Below is a small trained network, with its code and all its weights. Each question gives an input and a target symbol and asks what happens when units are switched off, that is, made to give their printed mean instead of their output.

import numpy as np


def w(rows, s, z=0):
    codes = np.array(rows[::2]) - 128.0
    scale = np.full(codes.shape[1], s)
    scale[-1] = z or s
    return codes * scale


def f(y):
    return np.maximum(y, 0)


def softmax(a):
    e = np.exp(a - a.max(-1, keepdims=True))
    return e / e.sum(-1, keepdims=True)


def log_softmax(a):
    a = a - a.max(-1, keepdims=True)
    return a - np.log(np.exp(a).sum(-1, keepdims=True))


def net(x, mask):
    ids = ['ΣΦΩαβγδεηλμπτψ'.index(c) for c in x.split()]
    T = len(ids)
    res = E[ids] + P[:T]
    r = res
    for j in range(3):
        rows = slice(2 * j, 2 * j + 2)
        q, k, v = (r @ M[0][rows].T for M in (Q, K, V))
        z = softmax(np.where(np.tri(T) > 0, q @ k.T / 2**0.5, -1e9)) @ v
        o = O[0][rows]
        res = res + np.where(mask[j], z, o[:, -1]) @ o[:, :-1]
    y = f(res @ A[0][:, :-1].T + A[0][:, -1])
    res = res + np.where(mask[3:7], y, B[0][:, -1]) @ B[0][:, :-1]
    return log_softmax(res[-1] @ U[:, :-1].T + U[:, -1])


Q, K, V, O, A, B = {}, {}, {}, {}, {}, {}
E = w([
[129,75,143,37,194],'Σ',
[135,136,188,86,133],'Φ',
[136,95,148,7,122],'Ω',
[168,145,161,138,185],'α',
[105,46,105,106,144],'β',
[187,77,181,231,113],'γ',
[163,146,169,138,171],'δ',
[140,147,189,135,160],'ε',
[114,68,160,128,44],'η',
[132,76,142,25,199],'λ',
[40,136,126,189,143],'μ',
[180,79,80,141,83],'π',
[101,132,163,216,119],'τ',
[211,139,114,225,166],'ψ',
],0.015)
P = w([
[170,2,172,123,182],'0',
[152,34,166,126,167],'1',
[139,62,165,131,156],'2',
[128,90,162,136,150],'3',
[115,114,158,142,138],'4',
[104,138,156,150,129],'5',
[95,163,152,157,122],'6',
[87,183,149,165,113],'7',
],0.0083)
Q[0] = w([
[138,122,62,89,95],'H1',
[141,83,159,254,111],'H1',
[65,189,202,177,194],'H2',
[136,143,88,219,138],'H2',
[90,111,120,81,91],'H3',
[150,160,71,61,124],'H3',
],0.041)
K[0] = w([
[137,18,176,138,154],'H1',
[159,144,87,230,4],'H1',
[49,224,244,168,239],'H2',
[189,120,73,223,214],'H2',
[100,154,109,85,172],'H3',
[199,50,209,112,159],'H3',
],0.03)
V[0] = w([
[127,171,131,183,197],'H1',
[207,165,255,55,100],'H1',
[99,48,211,187,200],'H2',
[96,77,155,108,73],'H2',
[123,115,75,104,192],'H3',
[166,189,161,92,166],'H3',
],0.016)
O[0] = w([
[136,107,51,198,106,70],'H1',
[144,62,247,189,169,162],'H1',
[101,197,82,194,140,249],'H2',
[89,111,75,102,116,203],'H2',
[103,111,56,127,214,107],'H3',
[144,176,61,175,105,59],'H3',
],0.012,0.014)
A[0] = w([
[161,166,111,165,133,46],'N1',
[157,121,147,159,137,2],'N2',
[143,219,116,130,145,61],'N3',
[250,109,118,107,181,155],'N4',
],0.025,0.0068)
B[0] = w([
[79,66,101,187,86,246],'N1',
[252,175,86,61,129,235],'N2',
[24,121,215,70,135,253],'N3',
[120,251,8,102,31,198],'N4',
],0.015,0.0067)
U = w([
[112,188,106,164,162,105],'Σ',
[102,218,160,127,159,53],'Φ',
[132,121,63,23,63,149],'Ω',
[85,154,103,93,111,12],'α',
[156,205,154,157,150,155],'β',
[155,107,114,226,139,167],'γ',
[131,162,100,158,118,115],'δ',
[146,2,167,75,79,159],'ε',
[116,83,71,111,197,215],'η',
[109,206,100,150,155,99],'λ',
[105,128,130,186,119,76],'μ',
[117,152,80,146,76,53],'π',
[122,165,113,151,140,138],'τ',
[130,168,125,157,124,146],'ψ',
],0.009,0.011)

Each question gives the input, a string of symbols that net reads in full, and the target symbol t.
The units are the heads (2 rows each of Q, K, V and O) and the neurons (one row each of A and B). Each row of codes is followed by its name. A weight is (code - 128) times the scale printed after its matrix; where a second scale follows, it is the last column's (O, A, B and U).
mask holds one flag per unit, heads first, then neurons. A switched-off unit (its flag False) gives its mean, the last column of its rows in O or B, instead of its output. The means were averaged over made-up inputs and are rounded, as every weight is.
A unit's drop is (log p(t) with every unit on - log p(t) with that unit switched off) / (log p(t) with every unit on - log p(t) with every unit switched off).
The circuit of an input: a set's keep is (log p(t) with only the set's units on - log p(t) with every unit switched off) / (log p(t) with every unit on - log p(t) with every unit switched off). Starting from all 7 units, units are removed one at a time, each time the one whose removal leaves the highest keep (on an exact tie, the one counted first), for as long as the keep stays at least 0.8.
units of the circuit, in order: the units of the circuit, biggest drop first
most important unit: the unit with the biggest drop
k most important neurons: the k neurons with the biggest drops, biggest first
heads that matter: for each layer, one digit per head in row order, 1 if its drop is at least 0.15 and else 0, layers parted by /
drop of u: that unit's drop, to one decimal
input λ π π δ, target Φ: units of the circuit, in order : N3, H1, H2
input η π π λ, target η: units of the circuit, in order : H3
input π η γ ε α α, target γ: heads that matter : 100
input π π π ψ α, target μ: units of the circuit, in order : H1, N1, N3, H2
input η π β Φ ε η Ω δ, target β: units of the circuit, in order : N2, H2, H1
input τ η η λ Ω η β α, target β: units of the circuit, in order : N2, H2
input δ α ε, target γ: units of the circuit, in order : H1, H3
input η β η, target η: units of the circuit, in order : H3, H2
input π λ ε τ τ λ η, target ε: units of the circuit, in order : H2, N4
input ε η δ, target β: units of the circuit, in order : H1, H2, N2
input η η η η Ω λ, target Ω: units of the circuit, in order : H2, N4
input λ π η Ω η η, target ε: heads that matter : 110
input ψ γ α η η η ε, target β: 2 most important neurons : N2, N1
input α π η π γ ε π, target γ: units of the circuit, in order : H1, N3
input η π β τ Ω Σ, target Ω: heads that matter : 011
input η π π η η π δ, target Φ: 2 most important neurons : N3, N1
input η Ω η μ ε ε, target α: most important neuron : N3
input π α η γ, target γ: 3 most important neurons : N1, N3, N4
input λ β η γ η γ ε ε, target γ: 3 most important neurons : N1, N3, N4
input λ ε η η γ η ψ, target π: most important unit : H1
input α μ μ η ε, target α: drop of N3 : 1.0
input η π η η η π η π, target ε: drop of N2 : 0.1
